Below is a small trained network, with its code and all its weights. Each question gives an input and a target symbol and asks what happens when units are switched off, that is, made to give their printed mean instead of their output.

import numpy as np


def w(rows, s, z=0):
    codes = np.array(rows[::2]) - 128.0
    scale = np.full(codes.shape[1], s)
    scale[-1] = z or s
    return codes * scale


def norm(h):
    return h / np.sqrt((h * h).mean(-1, keepdims=True) + 1e-5)


def f(y):
    return y / 2 * (1 + np.tanh(0.7978845608 * (y + 0.044715 * y**3)))


def softmax(a):
    e = np.exp(a - a.max(-1, keepdims=True))
    return e / e.sum(-1, keepdims=True)


def log_softmax(a):
    a = a - a.max(-1, keepdims=True)
    return a - np.log(np.exp(a).sum(-1, keepdims=True))


def net(x, mask):
    ids = ['ΛΠγδηθμτφψω'.index(c) for c in x.split()]
    T = len(ids)
    res = E[ids] + P[:T]
    r = norm(res)
    for j in range(2):
        rows = slice(2 * j, 2 * j + 2)
        q, k, v = (r @ M[0][rows].T for M in (Q, K, V))
        z = softmax(np.where(np.tri(T) > 0, q @ k.T / 2**0.5, -1e9)) @ v
        o = O[0][rows]
        res = res + np.where(mask[j], z, o[:, -1]) @ o[:, :-1]
    y = f(norm(res) @ A[0][:, :-1].T + A[0][:, -1])
    res = res + np.where(mask[2:6], y, B[0][:, -1]) @ B[0][:, :-1]
    return log_softmax(norm(res)[-1] @ U[:, :-1].T + U[:, -1])


Q, K, V, O, A, B = {}, {}, {}, {}, {}, {}
E = w([
[102,165,110,98,162],'Λ',
[92,130,132,96,182],'Π',
[56,125,143,133,216],'γ',
[130,176,73,159,58],'δ',
[178,140,71,98,148],'η',
[106,213,86,147,101],'θ',
[44,147,97,98,72],'μ',
[60,204,117,183,161],'τ',
[208,49,121,146,163],'φ',
[135,15,148,107,152],'ψ',
[55,2,139,136,90],'ω',
],0.0094)
P = w([
[91,147,123,119,207],'0',
[98,141,93,130,195],'1',
[112,152,145,134,167],'2',
[145,120,136,2,139],'3',
[118,131,69,140,158],'4',
[125,159,153,148,142],'5',
[160,105,151,21,107],'6',
[121,131,44,125,150],'7',
[137,171,171,155,123],'8',
[164,144,178,59,91],'9',
[130,125,82,156,141],'10',
[142,165,169,139,118],'11',
],0.013)
Q[0] = w([
[119,158,64,166,149],'head 1',
[80,159,124,120,49],'head 1',
[211,87,246,19,88],'head 2',
[88,199,196,235,140],'head 2',
],0.011)
K[0] = w([
[109,166,166,98,145],'head 1',
[114,117,98,55,107],'head 1',
[98,127,4,119,185],'head 2',
[117,196,201,113,163],'head 2',
],0.014)
V[0] = w([
[130,72,89,87,119],'head 1',
[206,142,252,148,32],'head 1',
[254,30,143,192,160],'head 2',
[242,204,85,103,198],'head 2',
],0.0078)
O[0] = w([
[133,84,124,69,92,136],'head 1',
[95,140,88,89,195,1],'head 1',
[161,159,204,230,104,67],'head 2',
[157,255,161,119,219,155],'head 2',
],0.0099,0.0095)
A[0] = w([
[232,51,134,79,197,49],'neuron 1',
[225,56,191,220,167,65],'neuron 2',
[183,166,151,2,136,165],'neuron 3',
[225,223,195,146,183,2],'neuron 4',
],0.0082,0.0027)
B[0] = w([
[218,224,83,79,208,154],'neuron 1',
[72,191,81,129,32,171],'neuron 2',
[68,92,226,163,17,254],'neuron 3',
[255,60,129,40,183,201],'neuron 4',
],0.0077,0.0066)
U = w([
[100,171,163,73,134,3],'Λ',
[107,113,174,129,133,57],'Π',
[81,100,156,162,185,172],'γ',
[106,213,119,91,95,6],'δ',
[161,130,133,105,161,149],'η',
[92,221,106,88,151,118],'θ',
[99,112,51,38,116,106],'μ',
[117,166,75,89,183,243],'τ',
[201,161,149,200,137,214],'φ',
[143,165,122,206,38,84],'ψ',
[143,1,120,208,121,180],'ω',
],0.0092,0.0039)

Each question gives the input, a string of symbols that net reads in full, and the target symbol t.
The units are the heads (2 rows each of Q, K, V and O) and the neurons (one row each of A and B). Each row of codes is followed by its name. A weight is (code - 128) times the scale printed after its matrix; where a second scale follows, it is the last column's (O, A, B and U).
mask holds one flag per unit, heads first, then neurons. A switched-off unit (its flag False) gives its mean, the last column of its rows in O or B, instead of its output. The means were averaged over made-up inputs and are rounded, as every weight is.
A unit's drop is (log p(t) with every unit on - log p(t) with that unit switched off) / (log p(t) with every unit on - log p(t) with every unit switched off).
The circuit of an input: a set's keep is (log p(t) with only the set's units on - log p(t) with every unit switched off) / (log p(t) with every unit on - log p(t) with every unit switched off). Starting from all 6 units, units are removed one at a time, each time the one whose removal leaves the highest keep (on an exact tie, the one counted first), for as long as the keep stays at least 0.8.
units of the circuit, in order: the units of the circuit, biggest drop first
top k neurons: the k neurons with the biggest drops, biggest first
heads that matter: for each layer, one digit per head in row order, 1 if its drop is at least 0.15 and else 0, layers parted by /
drop when u is switched off: that unit's drop, to one decimal
input τ Λ μ τ μ μ η μ τ Λ η, target τ: units of the circuit, in order -> (head 1; head 2)
input φ θ φ Π θ γ η φ τ ψ γ, target ψ: units of the circuit, in order -> (head 2; neuron 2)
input ω ω ψ φ, target ω: units of the circuit, in order -> (head 2)
input θ η γ η η μ ψ Λ, target ψ: heads that matter -> 01
input ω μ δ φ Λ ω φ ψ μ μ δ, target μ: units of the circuit, in order -> (head 2; head 1)
input γ μ μ φ θ η φ ω τ η ψ, target ψ: units of the circuit, in order -> (head 2; neuron 2)
input φ η ψ τ μ, target ψ: top 2 neurons -> (neuron 4; neuron 3)
input φ μ μ ω δ, target ω: top 2 neurons -> (neuron 2; neuron 1)
input ψ Π μ δ φ δ μ ψ φ ω, target ψ: units of the circuit, in order -> (head 2; neuron 2)
input Λ ψ γ ψ η, target ψ: top 2 neurons -> (neuron 2; neuron 1)
input Λ η δ δ ω μ ψ φ, target ψ: top 2 neurons -> (neuron 2; neuron 4)
input γ φ η ψ γ μ θ φ, target φ: top 2 neurons -> (neuron 3; neuron 4)
input ψ τ θ η γ Λ η δ φ ω μ, target ω: top 2 neurons -> (neuron 2; neuron 3)
input θ η μ ω Λ φ θ ω δ η τ, target τ: top neuron -> (neuron 3)
input δ δ μ ω η γ Π ψ, target ψ: top 2 neurons -> (neuron 2; neuron 4)
input Π θ φ θ η η ψ Λ ω μ Λ, target ω: drop when head 2 is switched off -> 1.1
input Λ ψ ψ Λ η ψ τ Π, target ψ: drop when neuron 2 is switched off -> 0.1
input δ φ φ Λ ω μ, target μ: drop when head 1 is switched off -> 0.0
